Below are the code and all the weights of a small trained network. Each question names an input and a class and asks about switching units off, where a switched-off unit gives its printed mean instead of its output.

import numpy as np


def w(rows, s, z=0):
    codes = np.array(rows[::2]) - 128.0
    scale = np.full(codes.shape[1], s)
    scale[-1] = z or s
    return codes * scale


def f(y):
    return np.maximum(y, 0)


def log_softmax(a):
    a = a - a.max(-1, keepdims=True)
    return a - np.log(np.exp(a).sum(-1, keepdims=True))


def net(x, mask):
    res = np.array(x, float).reshape(1, 5) / 4 @ E
    y = f(res @ A[0][:, :-1].T + A[0][:, -1])
    res = res + np.where(mask, y, B[0][:, -1]) @ B[0][:, :-1]
    return log_softmax(res[-1] @ U[:, :-1].T + U[:, -1])


A, B = {}, {}
E = w([
[127,129,127,129],'x0',
[203,195,119,109],'x1',
[129,127,129,128],'x2',
[92,138,112,5],'x3',
[84,193,212,142],'x4',
],0.011)
A[0] = w([
[188,99,102,177,120],'n0',
[60,167,170,55,121],'n1',
[252,235,114,101,146],'n2',
[76,196,202,199,164],'n3',
[119,79,110,137,243],'n4',
[161,121,133,226,254],'n5',
[121,225,174,128,79],'n6',
[146,103,40,70,155],'n7',
],0.024,0.0069)
B[0] = w([
[225,134,145,168,193],'n0',
[9,155,89,47,235],'n1',
[249,239,241,24,246],'n2',
[27,227,162,245,248],'n3',
[130,13,43,153,192],'n4',
[240,110,118,255,250],'n5',
[188,254,1,96,205],'n6',
[153,12,186,57,212],'n7',
],0.028,0.019)
U = w([
[179,19,68,206,201],'0',
[85,2,89,81,254],'1',
[248,90,201,153,62],'2',
[159,78,209,30,82],'3',
[69,134,105,246,124],'4',
[4,120,66,102,94],'5',
[174,212,141,176,96],'6',
[109,194,109,44,87],'7',
],0.0057,0.0031)

Each question gives the input, the list of numbers given to net, and the class t.
The units are the neurons (one row each of A and B). Each row of codes is followed by its name. A weight is (code - 128) times the scale printed after its matrix; where a second scale follows, it is the last column's (A, B and U).
mask holds one flag per neuron, in row order. A switched-off neuron (its flag False) gives its mean, the last column of its row in B, instead of its output. The means were averaged over made-up inputs and are rounded, as every weight is.
A unit's drop is (log p(t) with every unit on - log p(t) with that unit switched off) / (log p(t) with every unit on - log p(t) with every unit switched off).
The circuit of an input: a set's keep is (log p(t) with only the set's units on - log p(t) with every unit switched off) / (log p(t) with every unit on - log p(t) with every unit switched off). Starting from all 8 units, units are removed one at a time, each time the one whose removal leaves the highest keep (on an exact tie, the one counted first), for as long as the keep stays at least 0.8.
circuit, biggest first: the units of the circuit, biggest drop first
top k neurons: the k neurons with the biggest drops, biggest first
drop when u is switched off: that unit's drop, to one decimal
input [-2,-6,8,-8,6], class 4: circuit, biggest first => [n3]
input [-4,-1,-8,2,-8], class 1: top 4 neurons => [n2 n5 n7 n4]
input [-5,-4,3,-5,8], class 4: top 2 neurons => [n3 n2]
input [-6,1,2,2,1], class 7: top 2 neurons => [n5 n7]
input [0,-2,4,0,-8], class 0: top 3 neurons => [n2 n1 n4]
input [-3,0,6,-7,1], class 4: top 3 neurons => [n2 n3 n7]
input [8,0,-7,1,8], class 5: top 4 neurons => [n2 n1 n5 n3]
input [-2,4,6,2,6], class 7: top 2 neurons => [n5 n1]
input [1,-6,1,0,-5], class 0: top 2 neurons => [n1 n2]
input [-6,1,3,3,-6], class 3: top 2 neurons => [n5 n7]
input [-8,-1,-1,-6,-7], class 0: top 2 neurons => [n2 n4]
input [-2,-7,-1,0,-4], class 0: top 2 neurons => [n1 n2]
input [3,-4,-4,-5,4], class 4: top 2 neurons => [n2 n3]
input [4,3,-4,1,2], class 7: circuit, biggest first => [n5]
input [8,-2,6,-8,2], class 4: top 2 neurons => [n3 n2]
input [-4,-2,-5,6,-8], class 1: drop when n2 is switched off => 0.4
input [4,-5,-1,-1,-3], class 0: drop when n2 is switched off => 0.4
input [-3,-5,-5,-4,2], class 4: drop when n3 is switched off => 0.2
